Below are the code and all the weights of a small trained network. Each question names an input and a target symbol and asks about switching units off, where a switched-off unit gives its printed mean instead of its output.

import numpy as np


def w(rows, s, z=0):
    codes = np.array(rows[::2]) - 128.0
    scale = np.full(codes.shape[1], s)
    scale[-1] = z or s
    return codes * scale


def norm(h):
    return h / np.sqrt((h * h).mean(-1, keepdims=True) + 1e-5)


def f(y):
    return y / 2 * (1 + np.tanh(0.7978845608 * (y + 0.044715 * y**3)))


def softmax(a):
    e = np.exp(a - a.max(-1, keepdims=True))
    return e / e.sum(-1, keepdims=True)


def log_softmax(a):
    a = a - a.max(-1, keepdims=True)
    return a - np.log(np.exp(a).sum(-1, keepdims=True))


def net(x, mask):
    ids = ['Σαβζλμτφψ'.index(c) for c in x.split()]
    T = len(ids)
    res = E[ids] + P[:T]
    u = 0
    for l in range(2):
        r = norm(res)
        for j in range(2):
            rows = slice(3 * j, 3 * j + 3)
            q, k, v = (r @ M[l][rows].T for M in (Q, K, V))
            z = softmax(np.where(np.tri(T) > 0, q @ k.T / 3**0.5, -1e9)) @ v
            o = O[l][rows]
            res = res + np.where(mask[u + j], z, o[:, -1]) @ o[:, :-1]
        u += 2
        y = f(norm(res) @ A[l][:, :-1].T + A[l][:, -1])
        res = res + np.where(mask[u : u + 8], y, B[l][:, -1]) @ B[l][:, :-1]
        u += 8
    return log_softmax(norm(res)[-1] @ U[:, :-1].T + U[:, -1])


Q, K, V, O, A, B = {}, {}, {}, {}, {}, {}
E = w([
[144,116,164,153,90],'Σ',
[98,164,125,173,107],'α',
[143,150,177,111,74],'β',
[82,151,130,42,119],'ζ',
[142,20,157,95,130],'λ',
[195,85,101,184,152],'μ',
[99,220,80,172,203],'τ',
[5,167,122,98,173],'φ',
[63,97,122,84,167],'ψ',
],0.019)
P = w([
[109,179,255,172,232],'0',
[165,171,208,120,176],'1',
[198,164,179,88,156],'2',
[190,150,159,88,126],'3',
[182,145,140,93,116],'4',
[160,138,125,111,106],'5',
[140,129,111,130,98],'6',
[124,122,93,144,86],'7',
[108,109,70,162,74],'8',
[97,86,69,163,75],'9',
[83,40,83,170,93],'10',
],0.0077)
Q[0] = w([
[81,109,136,138,141],'L0H1',
[136,118,118,140,157],'L0H1',
[116,87,124,170,157],'L0H1',
[118,91,67,113,254],'L0H2',
[163,169,152,165,128],'L0H2',
[106,103,164,184,74],'L0H2',
],0.0093)
K[0] = w([
[106,68,39,127,91],'L0H1',
[73,81,155,114,196],'L0H1',
[131,145,158,160,151],'L0H1',
[239,118,126,154,255],'L0H2',
[29,92,76,132,163],'L0H2',
[24,44,2,230,93],'L0H2',
],0.005)
V[0] = w([
[104,100,58,163,12],'L0H1',
[158,115,106,178,160],'L0H1',
[155,157,94,64,1],'L0H1',
[211,111,176,229,71],'L0H2',
[208,105,205,53,146],'L0H2',
[94,144,162,153,163],'L0H2',
],0.0046)
O[0] = w([
[127,52,16,174,130,4],'L0H1',
[189,44,88,146,253,98],'L0H1',
[3,21,96,252,190,81],'L0H1',
[70,151,174,130,126,167],'L0H2',
[90,138,111,209,159,181],'L0H2',
[140,124,156,144,170,186],'L0H2',
],0.0057,0.0025)
A[0] = w([
[133,130,151,54,202,87],'L0N1',
[113,222,118,193,142,137],'L0N2',
[56,207,74,111,231,127],'L0N3',
[156,104,157,56,236,113],'L0N4',
[131,152,193,236,77,255],'L0N5',
[20,75,72,165,112,114],'L0N6',
[52,118,185,199,101,153],'L0N7',
[91,253,114,85,33,171],'L0N8',
],0.0061,0.0078)
B[0] = w([
[123,76,103,52,59,128],'L0N1',
[157,97,167,86,145,156],'L0N2',
[149,105,72,124,49,165],'L0N3',
[121,118,127,2,39,135],'L0N4',
[242,133,140,78,109,255],'L0N5',
[196,113,140,173,144,141],'L0N6',
[108,105,194,63,34,167],'L0N7',
[190,58,130,157,108,208],'L0N8',
],0.0071,0.0097)
Q[1] = w([
[34,27,131,132,82],'L1H1',
[44,84,165,108,80],'L1H1',
[249,101,165,146,66],'L1H1',
[115,91,167,74,152],'L1H2',
[179,112,133,130,164],'L1H2',
[127,48,171,127,89],'L1H2',
],0.013)
K[1] = w([
[232,113,207,102,122],'L1H1',
[144,141,200,161,60],'L1H1',
[93,63,40,211,100],'L1H1',
[179,123,112,171,106],'L1H2',
[201,99,91,99,156],'L1H2',
[99,11,182,185,38],'L1H2',
],0.011)
V[1] = w([
[206,215,65,169,71],'L1H1',
[182,12,131,102,173],'L1H1',
[162,115,216,104,71],'L1H1',
[127,140,195,137,122],'L1H2',
[202,120,146,88,124],'L1H2',
[151,127,115,58,170],'L1H2',
],0.011)
O[1] = w([
[138,70,255,148,193,182],'L1H1',
[118,236,106,237,150,157],'L1H1',
[26,118,127,153,74,253],'L1H1',
[158,187,78,57,206,175],'L1H2',
[51,94,64,173,91,254],'L1H2',
[133,104,116,139,116,171],'L1H2',
],0.0087,0.0099)
A[1] = w([
[162,78,184,110,247,137],'L1N1',
[78,153,140,202,118,90],'L1N2',
[160,191,154,137,114,232],'L1N3',
[90,56,71,66,91,175],'L1N4',
[12,98,106,62,188,230],'L1N5',
[65,133,94,170,99,78],'L1N6',
[121,68,148,103,66,255],'L1N7',
[224,95,70,73,117,156],'L1N8',
],0.013,0.0047)
B[1] = w([
[157,61,130,84,74,164],'L1N1',
[127,153,156,160,166,168],'L1N2',
[189,114,69,131,121,161],'L1N3',
[68,134,150,175,191,209],'L1N4',
[147,3,59,191,129,197],'L1N5',
[94,88,185,89,119,176],'L1N6',
[112,109,102,120,185,254],'L1N7',
[155,214,167,57,153,163],'L1N8',
],0.013,0.012)
U = w([
[82,58,24,119,140,141],'Σ',
[63,81,168,117,112,189],'α',
[122,111,158,169,189,68],'β',
[213,112,91,226,139,113],'ζ',
[132,154,105,57,213,174],'λ',
[115,135,104,169,6,99],'μ',
[169,165,28,96,96,252],'τ',
[124,161,204,138,102,131],'φ',
[223,48,122,73,136,124],'ψ',
],0.016,0.0042)

Each question gives the input, a string of symbols that net reads in full, and the target symbol t.
The units are the heads (3 rows each of Q, K, V and O) and the neurons (one row each of A and B). Each row of codes is followed by its name. A weight is (code - 128) times the scale printed after its matrix; where a second scale follows, it is the last column's (O, A, B and U).
mask holds one flag per unit, layer by layer, with each layer's heads first. A switched-off unit (its flag False) gives its mean, the last column of its rows in O or B, instead of its output. The means were averaged over made-up inputs and are rounded, as every weight is.
A unit's drop is (log p(t) with every unit on - log p(t) with that unit switched off) / (log p(t) with every unit on - log p(t) with every unit switched off).
The circuit of an input: a set's keep is (log p(t) with only the set's units on - log p(t) with every unit switched off) / (log p(t) with every unit on - log p(t) with every unit switched off). Starting from the 12 units with the biggest drops (on a tie, the unit counted first), units are removed one at a time, each time the one whose removal leaves the highest keep (on an exact tie, the one counted first), for as long as the keep stays at least 0.8.
circuit, biggest first: the units of the circuit, biggest drop first
most important unit: the unit with the biggest drop
k most important neurons: the k neurons with the biggest drops, biggest first
k most important neurons of layer l: the k neurons of layer l with the biggest drops, biggest first
heads that matter: for each layer, one digit per head in row order, 1 if its drop is at least 0.15 and else 0, layers parted by /
input Σ μ Σ μ φ Σ β ζ φ β, target λ: heads that matter	00 / 10
input ψ λ ψ λ φ ζ ψ α λ α, target μ: heads that matter	10 / 10
input β ζ Σ, target Σ: 3 most important neurons	(L0N5, L0N8, L1N8)
input β β β β Σ, target α: heads that matter	10 / 10
input ζ α λ φ τ, target λ: circuit, biggest first	(L1H1, L1N8)
input ζ μ β ζ β, target Σ: most important unit	L0N5
input λ β λ Σ Σ, target μ: circuit, biggest first	(L1H1, L1N4)
input φ τ μ β μ τ ψ Σ, target τ: circuit, biggest first	(L0N5, L1H1)
input φ α ψ β, target τ: circuit, biggest first	(L1H1, L0N5)
input ζ τ ζ Σ β, target Σ: circuit, biggest first	(L1N7, L1H2)
input λ φ Σ Σ φ α, target λ: 2 most important neurons	(L0N5, L1N8)
input ζ β φ λ μ μ α ψ μ, target τ: circuit, biggest first	(L1H1, L0N5, L1N5)
input φ φ μ τ, target λ: circuit, biggest first	(L1H1, L1N8, L0H1)
input λ λ λ λ β, target μ: circuit, biggest first	(L1H1)
input ζ α ψ φ Σ φ μ ψ β β, target τ: 2 most important neurons of layer 0	(L0N5, L0N3)
input τ β φ φ Σ μ α μ Σ, target ζ: circuit, biggest first	(L1H1, L0N5)
input β μ ψ τ μ Σ Σ τ, target ψ: heads that matter	00 / 10
input ζ μ α α α λ λ β, target μ: circuit, biggest first	(L1H1, L0N5)
input β φ τ τ τ β Σ τ β μ, target ψ: 4 most important neurons	(L0N3, L1N1, L0N5, L0N7)
input Σ φ μ β β ζ ψ β τ, target τ: 3 most important neurons of layer 1	(L1N4, L1N7, L1N6)
input Σ ψ μ λ β β φ α β α, target α: most important unit	L0N7
input μ ψ Σ Σ μ φ β φ μ, target λ: 2 most important neurons	(L0N5, L1N8)
input Σ Σ β β ζ λ τ ψ μ, target τ: 2 most important neurons	(L0N5, L0N2)
input α α μ ζ μ ζ Σ λ Σ, target μ: circuit, biggest first	(L1H1, L1N5, L1N4)
